Here is a tiny trained network, its code and every weight. The questions are about switching its units off for an input and a class, where a switched-off unit gives its printed mean instead of its output.

import numpy as np


def w(rows, s, z=0):
    codes = np.array(rows[::2]) - 128.0
    scale = np.full(codes.shape[1], s)
    scale[-1] = z or s
    return codes * scale


def f(y):
    return np.maximum(y, 0)


def log_softmax(a):
    a = a - a.max(-1, keepdims=True)
    return a - np.log(np.exp(a).sum(-1, keepdims=True))


def net(x, mask):
    res = np.array(x, float).reshape(1, 3) / 4 @ E
    y = f(res @ A[0][:, :-1].T + A[0][:, -1])
    res = res + np.where(mask, y, B[0][:, -1]) @ B[0][:, :-1]
    return log_softmax(res[-1] @ U[:, :-1].T + U[:, -1])


A, B = {}, {}
E = w([
[32,141,65,200,59,80],'x0',
[43,76,199,45,130,89],'x1',
[70,188,203,67,158,245],'x2',
],0.011)
A[0] = w([
[124,138,186,38,97,141,182],'N0',
[101,145,77,249,97,167,254],'N1',
[46,125,162,68,158,149,131],'N2',
[67,125,162,106,104,85,128],'N3',
[43,136,101,201,103,198,164],'N4',
[118,55,101,157,85,53,186],'N5',
[158,79,145,54,154,69,167],'N6',
[181,89,103,136,145,118,128],'N7',
[111,112,163,110,104,91,97],'N8',
[169,73,20,102,177,132,118],'N9',
[212,144,124,127,132,173,147],'N10',
[178,141,159,106,193,163,158],'N11',
[183,144,141,73,185,155,150],'N12',
],0.013,0.0078)
B[0] = w([
[6,39,116,173,190,151,223],'N0',
[135,236,167,200,84,73,245],'N1',
[25,105,165,105,135,161,220],'N2',
[129,93,108,239,109,191,193],'N3',
[134,202,137,138,149,102,200],'N4',
[208,138,166,160,109,110,247],'N5',
[126,130,201,167,144,112,205],'N6',
[147,181,186,123,120,125,175],'N7',
[187,94,113,159,122,137,161],'N8',
[177,197,211,83,129,113,182],'N9',
[154,124,129,199,109,175,191],'N10',
[112,142,77,174,102,162,207],'N11',
[122,135,107,178,112,165,206],'N12',
],0.011,0.016)
U = w([
[229,148,202,55,107,73,82],'0',
[146,120,151,17,144,96,50],'1',
[45,211,172,100,145,156,17],'2',
[186,118,44,175,91,215,5],'3',
[71,1,165,131,139,168,237],'4',
[181,107,116,82,115,102,27],'5',
[194,194,164,214,69,109,221],'6',
],0.0092,0.0032)

Each question gives the input, the list of numbers given to net, and the class t.
The units are the neurons (one row each of A and B). Each row of codes is followed by its name. A weight is (code - 128) times the scale printed after its matrix; where a second scale follows, it is the last column's (A, B and U).
mask holds one flag per neuron, in row order. A switched-off neuron (its flag False) gives its mean, the last column of its row in B, instead of its output. The means were averaged over made-up inputs and are rounded, as every weight is.
A unit's drop is (log p(t) with every unit on - log p(t) with that unit switched off) / (log p(t) with every unit on - log p(t) with every unit switched off).
The circuit of an input: a set's keep is (log p(t) with only the set's units on - log p(t) with every unit switched off) / (log p(t) with every unit on - log p(t) with every unit switched off). Starting from the 12 units with the biggest drops (on a tie, the unit counted first), units are removed one at a time, each time the one whose removal leaves the highest keep (on an exact tie, the one counted first), for as long as the keep stays at least 0.8.
units of the circuit, in order: the units of the circuit, biggest drop first
k most important neurons: the k neurons with the biggest drops, biggest first
drop when u is switched off: that unit's drop, to one decimal
input [-4,8,-6], class 4: units of the circuit, in order	[N1]
input [-4,-1,0], class 3: units of the circuit, in order	[N1, N5, N2]
input [-5,3,-6], class 0: units of the circuit, in order	[N1, N3, N9]
input [7,6,6], class 4: units of the circuit, in order	[N3, N0]
input [-7,-3,0], class 3: units of the circuit, in order	[N1, N11]
input [3,8,-4], class 4: 3 most important neurons	[N1, N4, N9]
input [-8,-3,6], class 3: 2 most important neurons	[N11, N12]
input [7,1,5], class 2: 2 most important neurons	[N5, N2]
input [5,8,-2], class 4: 2 most important neurons	[N1, N2]
input [-2,-2,6], class 4: 2 most important neurons	[N1, N0]
input [6,2,6], class 2: drop when N4 is switched off	0.2
input [3,3,2], class 4: drop when N9 is switched off	0.1
input [-3,4,-7], class 0: drop when N1 is switched off	0.2
